Here is a tiny trained network, its code and every weight. The questions are about switching its units off for an input and a class, where a switched-off unit gives its printed mean instead of its output.

import numpy as np


def w(rows, s, z=0):
    codes = np.array(rows[::2]) - 128.0
    scale = np.full(codes.shape[1], s)
    scale[-1] = z or s
    return codes * scale


def norm(h):
    return h / np.sqrt((h * h).mean(-1, keepdims=True) + 1e-5)


def f(y):
    return y / 2 * (1 + np.tanh(0.7978845608 * (y + 0.044715 * y**3)))


def log_softmax(a):
    a = a - a.max(-1, keepdims=True)
    return a - np.log(np.exp(a).sum(-1, keepdims=True))


def net(x, mask):
    res = np.array(x, float).reshape(1, 3) / 4 @ E
    u = 0
    for l in range(4):
        y = f(norm(res) @ A[l][:, :-1].T + A[l][:, -1])
        res = res + np.where(mask[u : u + 9], y, B[l][:, -1]) @ B[l][:, :-1]
        u += 9
    return log_softmax(norm(res)[-1] @ U[:, :-1].T + U[:, -1])


A, B = {}, {}
E = w([
[2,34,86,125,146,96,10,159,60,70,157],'x0',
[98,204,75,109,82,121,62,120,77,112,208],'x1',
[114,140,137,222,74,13,130,146,176,161,143],'x2',
],0.0059)
A[0] = w([
[78,154,44,180,58,144,106,217,117,80,130,177],'0.n1',
[127,78,79,151,220,91,150,153,182,151,77,128],'0.n2',
[189,153,116,151,81,146,111,150,122,106,171,122],'0.n3',
[117,122,48,85,111,137,194,112,170,178,113,64],'0.n4',
[165,155,116,117,218,162,172,153,37,116,108,95],'0.n5',
[112,103,80,61,148,210,132,138,167,150,152,57],'0.n6',
[158,170,112,117,151,86,159,109,254,73,111,150],'0.n7',
[170,161,127,108,159,112,80,98,44,119,118,79],'0.n8',
[149,88,209,132,177,134,128,146,97,133,49,4],'0.n9',
],0.0063,0.0025)
B[0] = w([
[74,180,138,135,93,195,135,112,140,183,106,254],'0.n1',
[69,121,123,163,147,147,191,108,17,113,139,207],'0.n2',
[130,156,37,154,115,130,126,44,136,59,145,163],'0.n3',
[49,73,156,130,156,156,185,212,150,100,135,146],'0.n4',
[130,86,131,108,98,130,75,2,156,107,142,189],'0.n5',
[167,118,149,112,98,121,90,67,111,122,145,166],'0.n6',
[50,101,130,84,95,131,140,109,95,136,173,225],'0.n7',
[141,131,124,214,140,88,146,168,177,130,85,152],'0.n8',
[122,51,86,200,197,123,204,204,26,125,146,183],'0.n9',
],0.006,0.0042)
A[1] = w([
[91,89,157,150,70,136,118,51,138,166,166,94],'1.n1',
[106,112,169,77,193,137,118,96,65,117,163,152],'1.n2',
[124,183,174,243,151,76,94,160,167,146,185,150],'1.n3',
[124,102,120,198,101,3,138,123,138,180,105,8],'1.n4',
[78,168,103,163,109,111,164,140,190,108,98,46],'1.n5',
[135,153,169,82,123,112,172,87,165,222,117,3],'1.n6',
[130,157,110,188,113,163,129,94,112,143,34,49],'1.n7',
[70,108,128,140,86,145,142,131,76,137,117,125],'1.n8',
[151,128,68,172,123,47,152,147,126,108,51,165],'1.n9',
],0.0067,0.0019)
B[1] = w([
[165,79,111,93,143,59,140,165,228,34,123,239],'1.n1',
[213,173,169,92,61,55,89,91,167,112,130,231],'1.n2',
[205,132,157,111,184,187,69,18,82,95,101,238],'1.n3',
[254,135,176,111,86,198,10,114,27,104,96,214],'1.n4',
[157,35,116,67,157,149,147,116,99,131,135,187],'1.n5',
[105,110,112,171,149,146,31,167,170,98,206,203],'1.n6',
[143,72,72,127,130,58,169,141,220,112,181,145],'1.n7',
[163,132,166,102,115,21,145,173,208,53,129,254],'1.n8',
[113,33,102,29,185,225,134,45,172,112,216,146],'1.n9',
],0.0064,0.0034)
A[2] = w([
[131,147,162,81,152,105,56,141,88,111,85,36],'2.n1',
[224,137,92,54,150,207,160,133,121,111,33,76],'2.n2',
[190,113,114,163,205,141,191,153,139,104,43,63],'2.n3',
[155,161,96,151,117,205,174,136,213,187,203,64],'2.n4',
[144,158,29,117,92,91,106,104,62,146,79,16],'2.n5',
[157,187,198,180,182,189,123,85,196,105,214,91],'2.n6',
[41,235,126,167,121,129,129,72,114,150,128,102],'2.n7',
[98,166,82,166,151,191,110,103,123,131,126,4],'2.n8',
[42,97,184,126,170,123,83,156,106,125,1,142],'2.n9',
],0.0071,0.0019)
B[2] = w([
[176,181,194,33,73,117,131,141,105,207,181,197],'2.n1',
[114,112,173,164,43,126,11,94,80,103,234,204],'2.n2',
[80,72,42,194,191,92,155,141,38,215,136,186],'2.n3',
[66,183,128,124,131,74,8,184,247,139,182,227],'2.n4',
[157,165,32,134,163,246,167,108,104,213,96,161],'2.n5',
[61,186,113,38,94,76,122,180,70,188,72,255],'2.n6',
[78,49,81,130,253,184,254,97,154,231,150,178],'2.n7',
[29,13,89,69,107,70,189,61,120,138,166,130],'2.n8',
[53,165,105,144,118,151,172,210,180,244,199,193],'2.n9',
],0.0057,0.0046)
A[3] = w([
[155,133,146,137,69,24,214,109,204,46,96,119],'3.n1',
[110,167,111,13,101,192,114,43,141,140,70,121],'3.n2',
[226,207,127,231,50,171,22,117,29,79,26,105],'3.n3',
[79,210,144,148,111,93,114,210,145,150,247,101],'3.n4',
[120,98,150,147,64,95,182,52,114,142,35,4],'3.n5',
[157,38,188,172,195,155,169,158,91,173,76,54],'3.n6',
[74,222,9,126,141,184,186,15,91,173,85,6],'3.n7',
[109,101,68,79,197,150,232,70,112,145,141,176],'3.n8',
[121,92,2,139,103,113,79,20,253,28,191,164],'3.n9',
],0.0056,0.0028)
B[3] = w([
[184,120,48,119,130,149,193,197,126,154,78,141],'3.n1',
[104,95,152,222,166,162,118,71,131,158,143,226],'3.n2',
[135,115,188,37,168,142,66,55,100,72,172,199],'3.n3',
[114,129,90,114,52,96,112,211,184,135,55,254],'3.n4',
[80,95,89,144,73,60,187,180,122,132,105,113],'3.n5',
[69,82,46,197,143,194,159,80,105,158,130,184],'3.n6',
[77,2,128,226,129,151,219,111,82,166,215,199],'3.n7',
[156,112,96,175,164,118,152,151,23,190,137,199],'3.n8',
[171,77,168,154,204,115,195,188,35,108,79,239],'3.n9',
],0.0079,0.0053)
U = w([
[53,42,87,212,167,157,175,70,68,211,204,189],'0',
[180,106,201,67,120,143,41,2,80,86,190,194],'1',
[72,174,97,74,54,57,72,185,195,182,115,220],'2',
[216,84,100,134,180,69,224,186,113,48,44,90],'3',
[94,180,77,129,183,183,189,37,201,23,63,4],'4',
],0.0085,0.004)

Each question gives the input, the list of numbers given to net, and the class t.
The units are the neurons (one row each of A and B). Each row of codes is followed by its name. A weight is (code - 128) times the scale printed after its matrix; where a second scale follows, it is the last column's (A, B and U).
mask holds one flag per neuron, layer by layer. A switched-off neuron (its flag False) gives its mean, the last column of its row in B, instead of its output. The means were averaged over made-up inputs and are rounded, as every weight is.
A unit's drop is (log p(t) with every unit on - log p(t) with that unit switched off) / (log p(t) with every unit on - log p(t) with every unit switched off).
The circuit of an input: a set's keep is (log p(t) with only the set's units on - log p(t) with every unit switched off) / (log p(t) with every unit on - log p(t) with every unit switched off). Starting from the 12 units with the biggest drops (on a tie, the unit counted first), units are removed one at a time, each time the one whose removal leaves the highest keep (on an exact tie, the one counted first), for as long as the keep stays at least 0.8.
circuit, biggest first: the units of the circuit, biggest drop first
unit that matters most: the unit with the biggest drop
top k neurons: the k neurons with the biggest drops, biggest first
k most important neurons of layer l: the k neurons of layer l with the biggest drops, biggest first
drop when u is switched off: that unit's drop, to one decimal
input [-8,-7,-4], class 2: top 4 neurons : 2.n4, 1.n6, 2.n2, 1.n5
input [-2,8,-8], class 0: circuit, biggest first : 1.n4, 3.n7
input [-7,3,5], class 2: unit that matters most : 0.n7
input [-2,-1,-3], class 3: top 4 neurons : 0.n5, 1.n1, 1.n4, 1.n3
input [-7,-2,8], class 1: top 3 neurons : 1.n4, 1.n3, 0.n1
input [4,0,-3], class 2: top 4 neurons : 2.n1, 0.n3, 1.n3, 1.n4
input [-7,-1,8], class 1: top 3 neurons : 1.n4, 1.n3, 0.n1
input [-3,1,0], class 3: top 2 neurons : 0.n7, 1.n1
input [-4,8,-8], class 0: top 2 neurons : 1.n8, 1.n4
input [0,2,2], class 3: top 2 neurons : 0.n1, 3.n9
input [5,-4,-5], class 1: 2 most important neurons of layer 3 : 3.n4, 3.n5
input [-7,-3,-8], class 1: 3 most important neurons of layer 0 : 0.n5, 0.n1, 0.n6
input [-5,-7,-7], class 0: top 4 neurons : 0.n9, 2.n3, 1.n4, 0.n4
input [-4,-2,7], class 1: circuit, biggest first : 1.n4
input [0,-5,-7], class 1: 2 most important neurons of layer 0 : 0.n5, 0.n6
input [7,-6,-3], class 2: top 2 neurons : 2.n9, 1.n2
input [3,-3,3], class 3: 2 most important neurons of layer 2 : 2.n4, 2.n2
input [4,-5,6], class 1: top 2 neurons : 1.n4, 0.n4
input [0,-2,5], class 1: drop when 1.n4 is switched off : 1.3
input [1,1,2], class 3: drop when 3.n2 is switched off : 0.0
input [-2,-2,0], class 3: most important neuron of layer 0 : 0.n7
input [8,-5,-6], class 2: drop when 2.n9 is switched off : 0.9
input [-2,1,2], class 3: drop when 0.n7 is switched off : 1.0
